Two labels a row:
[-447, -14, -129, 33, 177, 83, -398, -15, -80, 53, 60, 20, 18, 36, -251, -262, -562, 178] => G/ronu
[-516, -58, -71, 53, 13, -30, -5, -59, -104, 68, 86, -9, -92, 52, -660, -201, -248, -205] => T/ronu
[-316, 26, -156, 137, -10, 54, -285, 85, -14, 14, 45, -9, -50, 39, -98, -86, -347, -39] => T/far
[-413, 8, -52, 33, -64, 41, -223, 18, -75, 60, 61, 38, -68, -27, -234, -143, -299, -9] => H/ronu
[-143, 37, -93, 76, 188, 112, -701, 99, -35, 57, 12, 16, -28, -6, 217, 10, -258, 166] => T/far
[-298, -25, -98, 232, 137, 88, -363, 1, -32, -33, 215, 63, -73, 0, -282, -123, -541, 22] => T/far
[-470, 31, -130, 215, -245, 49, -206, 216, 1, 140, -86, 0, -95, 2, -79, -70, -355, -136] => T/far
[-422, -26, -33, -4, -151, -26, 234, -101, -74, 7, 96, -5, -56, 21, -540, -211, -193, -388] => G/ronu
[-482, -7, -104, 136, -433, -21, 145, 116, -45, 123, -64, -92, -134, 28, -252, -64, -65, -433] => T/far
[-597, 15, -164, 205, -184, 103, -417, 182, -53, 114, 37, 24, -77, -9, -162, -162, -627, -64] => T/far
[-615, 57, -109, 201, 222, 91, -483, 85, -150, 138, -9, -15, -145, 183, -498, -249, -581, 19] => G/far
[-203, 18, -50, 60, -113, -21, 18, 8, -63, 59, -88, 20, -115, 69, -94, -4, -156, -375] => G/far

Both labels of each row:
[58, 52, -88, -28, -108, -53, -53, -172, -17, -24, -32, -3, 3, 25, 8, 93, -180, 61] => Y/A
[-41, 44, -347, -61, -63, 18, -56, -85, -45, -90, -26, 26, 69, -3, -13, 26, -22, 252] => Y/W
[-71, 67, -423, -157, -18, -7, -8, -228, -23, 55, 22, 63, -19, 38, -184, 182, -17, 294] => Y/A
[175, 71, 48, 64, -24, 50, -38, -21, -64, -35, -21, 15, 183, -30, 103, -117, -154, 58] => S/V
[-14, 116, -56, 75, 145, -60, -75, 13, -49, -24, -148, 52, -6, 92, 209, -88, -202, 256] => Y/W
[105, -103, -22, -37, -58, -19, -43, -57, 30, -97, 238, -108, 286, -61, -237, 54, 137, -208] => S/A
[23, -62, -7, -23, 208, 47, -24, 117, -36, -52, 97, -23, 39, -69, -3, -24, -65, 88] => S/A
[27, -83, 106, 77, 52, 49, -12, 241, -8, -47, 151, -5, 16, -37, 137, -265, -31, -47] => S/W
[-73, -57, -74, -22, -195, 20, -32, 96, -19, 10, 191, -89, -64, -49, -4, -83, 84, -3] => S/W
[-118, 100, -423, -143, 4, -1, 8, -254, 49, 35, -48, 160, -179, -31, 4, 132, -15, 394] => Y/V
[-17, 47, 92, 62, 25, 17, 1, -98, 6, -44, 68, -54, 81, -34, 157, -42, -102, 15] => S/A
[172, -28, -248, 6, 103, 9, -38, -78, -49, -96, 48, 46, 170, 46, -207, -6, -67, 192] => S/V
[-89, 51, -289, -80, -214, -10, -48, -71, 16, 5, 46, -13, -122, -11, 44, 37, -10, 158] => Y/W
[353, -59, 257, 54, -42, 57, -2, 245, -115, -166, -42, -69, 346, -74, -14, -120, -69, -132] => S/A
[114, -74, -203, -76, 86, 49, -32, 32, -70, -119, 39, -5, 331, -54, -234, -60, -100, 162] => S/A
[39, -43, 14, -15, 49, 45, -59, 107, -26, -70, 2, -26, 38, 4, 42, -86, 3, 77] => S/W
[3, 24, 28, -3, 63, 20, -36, -3, -65, -42, 69, -79, 127, 13, -45, -20, -12, 23] => S/W
[-56, -16, -114, -81, 216, 25, 2, -41, -21, -37, 118, -3, 120, 41, -293, -27, -13, 38] => S/A
[102, 36, -34, 31, 90, 78, -50, -61, 37, -24, -312, 40, 6, 5, -33, -96, -63, 97] => S/A
[46, -35, 59, -3, 46, -13, -51, 55, 72, 49, 145, -63, 70, -6, -131, -8, -74, 32] => S/A
[245, -89, -166, -75, -118, 121, -25, 218, -144, -252, -3, 57, 236, -75, -47, -110, -143, 293] => S/W
[169, -90, -34, 15, 105, 46, -10, 132, -26, -47, 89, 23, 124, 12, -117, -160, -68, 34] => S/A
[-142, 10, -171, 1, 120, 33, -71, -89, -35, -69, 61, 13, 36, 26, 59, -4, -47, 179] => S/A
[74, -51, 250, 61, 209, 53, -7, 215, -1, -35, 80, -122, 116, -78, 39, -114, 0, -145] => S/A
[-13, 0, -30, -3, 205, 16, -13, -41, -31, 3, 24, 28, 12, 49, 20, -77, -74, 14] => S/A
[-5, -54, -3, 13, 189, 7, -81, 84, -53, -65, 112, -35, 9, 149, 22, -34, 11, 74] => S/A
[334, -78, 134, -2, 183, 57, -23, 123, -46, -65, -5, 20, 231, 20, -152, -38, -33, -57] => S/V
[42, -44, -194, -62, 72, 29, -43, -20, 1, -62, -8, 54, 19, 49, -155, 58, 5, 100] => S/V
[-134, 12, -279, -79, 52, -5, -58, -116, -104, 174, 111, 61, -98, 25, -76, 2, 2, 75] => S/A
[163, 46, 215, 92, -148, 63, -94, 86, -113, -128, -36, -66, 253, -49, 237, -65, -79, 97] => Y/W
[-179, -57, -90, -63, 214, 74, -28, 32, 59, 75, 76, 86, -79, 67, 4, -80, 20, 19] => S/W
[-111, -11, 11, -28, 231, -25, -4, -65, 31, 156, 202, -35, -170, 64, 18, -2, 71, -209] => S/A
[26, -16, 36, -10, 103, 26, -40, 49, -17, -15, 150, 4, -14, -80, -10, -105, -60, -25] => S/A
[-43, -147, -138, 119, 14, 25, -43, 42, -26, -20, 188, -6, 30, 25, 5, 4, 47, 49] => S/A
[-19, -14, -108, -37, 23, 26, -12, -37, -5, -71, 67, 22, 183, 36, -9, -21, -62, 73] => Y/A
[121, 21, -1, -35, -34, -37, -49, 69, -87, -67, 122, -106, 36, -36, 53, 96, -15, 8] => S/A
[151, 59, 125, 113, 36, 41, -21, 51, -40, -108, -130, -71, 200, -47, 10, 35, -123, 100] => Y/A
[84, -63, 169, 52, 39, 66, 55, 213, -14, -71, -43, -13, 148, 0, 45, -176, -28, 34] => S/W
[-19, -27, -261, -35, -43, -16, -261, -66, -40, -92, 188, -4, 183, -38, -70, 67, -26, 64] => Y/V
[11, -18, -152, 92, 38, -33, -1, -9, -49, -55, 89, 2, 124, -27, -42, -28, -105, 128] => S/A
[198, -101, 291, -40, -31, 38, -52, 366, -87, -128, 17, -36, 178, -92, 43, -182, -13, -97] => S/W
[-280, 122, -20, 155, 37, 39, -10, -139, 78, 3, 151, 53, 165, 31, -28, -265, 13, -130] => Y/W
[-83, 8, -22, -41, 53, 20, -52, 30, -126, -36, 20, -26, 104, -33, 59, -59, -36, 47] => Y/A
[158, -36, -98, -30, -21, 88, -76, 77, -93, -129, 112, 29, 280, -1, -113, -148, -90, 22] => S/A
[266, 55, 79, 17, 84, 8, -64, 65, -4, -270, -35, -14, 215, -36, -241, -32, -112, -147] => S/V
[73, -3, -2, 19, 178, 47, -12, 38, 16, -78, 55, 16, 115, 16, 4, -129, -65, 45] => S/A
[109, -2, -228, -141, -127, 8, 65, -6, -78, -103, -125, -23, 197, -39, -150, 101, -108, 207] => Y/A

Both labels of each row:
[159, 99, 26, -175, 40, -41, -215, -35, 0, 11, 22, 2, -17, -30, 2, 46, -24, -9] => Z/<55>
[54, 22, -86, -320, -74, -62, -153, 19, 48, 55, -70, 66, 29, 101, 24, -44, 33, 104] => Z/<54>
[114, 45, -37, -273, 27, 73, -268, 34, 96, -38, 75, -21, -74, 33, -61, 135, -42, 10] => Z/<55>
[135, 55, -4, -120, -19, 9, -122, 94, -50, -63, 132, 52, -59, 41, -190, -15, -99, -5] => Z/<55>
[135, 68, -74, -330, -68, -38, -172, -39, -56, 5, 33, -28, 46, 7, -291, 32, -34, 51] => Z/<54>
[125, 256, 28, -155, 40, -23, -86, -6, -64, -116, 83, -41, 17, 49, -91, -32, -72, 140] => Z/<55>
[91, -95, -22, -142, 23, -33, -183, 137, 16, -108, 87, -63, -89, 95, -247, -39, -127, 132] => Z/<55>
[53, 104, -97, -177, 7, -21, -118, 100, 16, 48, -55, -18, -38, 98, 31, -79, -44, 77] => Z/<54>
[180, 332, -16, -216, 97, 60, -214, 24, 42, -122, 63, -37, -187, -84, -132, 7, -117, 164] => Z/<55>
[62, 194, -61, -154, -33, 36, -77, -47, -9, 20, 139, -18, 14, 47, -73, -50, 21, -30] => Z/<54>
[85, 126, -18, -98, 38, 1, 13, 51, -11, -17, 45, -24, -51, 31, -21, -37, -7, 56] => Z/<55>
[145, 177, 21, -83, 49, 27, -73, 3, 93, -17, 54, -20, -210, 20, -35, 47, -38, -21] => Z/<55>
[-4, 83, -14, -93, -95, -58, -189, -194, -26, 48, -33, -37, 141, 23, -36, 17, 12, 32] => Z/<54>
[140, 39, -105, -230, 33, -46, -21, -76, 11, 67, 44, 4, -78, 122, 27, 38, -2, 92] => Z/<55>
[147, 170, -8, -194, -19, 41, 8, -31, -78, -62, 87, 26, -28, 0, -57, 79, -18, 30] => Z/<55>
[9, 128, -83, -202, -35, 6, -186, 25, -57, -83, -19, -19, -14, 10, -75, -17, -122, 46] => Z/<54>

Two labels a row:
[6, -35, 48, -76, -3, 20, -51, 133, 17, -47, -29, 203, 77, 54, 242, -10, 74, 125] => <4>/N
[103, 89, -4, -37, -195, 13, 43, -13, -2, 23, -70, -58, 685, 50, -260, 41, 36, 13] => <7>/N
[16, 22, 29, -111, -49, 13, 9, 71, 49, -25, -41, 145, 321, 67, 258, -9, 61, 41] => <4>/N
[-48, -109, -85, 133, -24, -40, 35, 80, -54, -63, 34, -94, -48, -14, -490, -13, 12, -126] => <7>/U
[-106, 60, -27, -54, -22, 62, 13, -82, 4, 58, -44, -64, 239, -39, 356, -12, 36, -197] => <4>/D
[55, -8, -8, 51, -93, -2, 12, 44, -21, -2, 66, -108, 124, -47, -328, -12, 45, -116] => <7>/U
[30, 19, -45, 58, -43, -13, 12, -81, -7, -26, 120, -61, 12, -49, -243, 0, -6, -57] => <7>/D
[98, 70, 68, 25, -104, -1, -1, 3, 53, -63, 94, -108, 48, -42, -219, 21, -71, -192] => <7>/U
[-34, 95, -47, 17, -67, -5, 48, -118, -42, 41, 106, -152, 274, -44, -39, -7, 69, -149] => <7>/D
[19, -143, -94, 11, -25, -16, -68, 132, -41, -98, 345, 80, -192, -5, -118, -35, 242, 123] => <7>/N
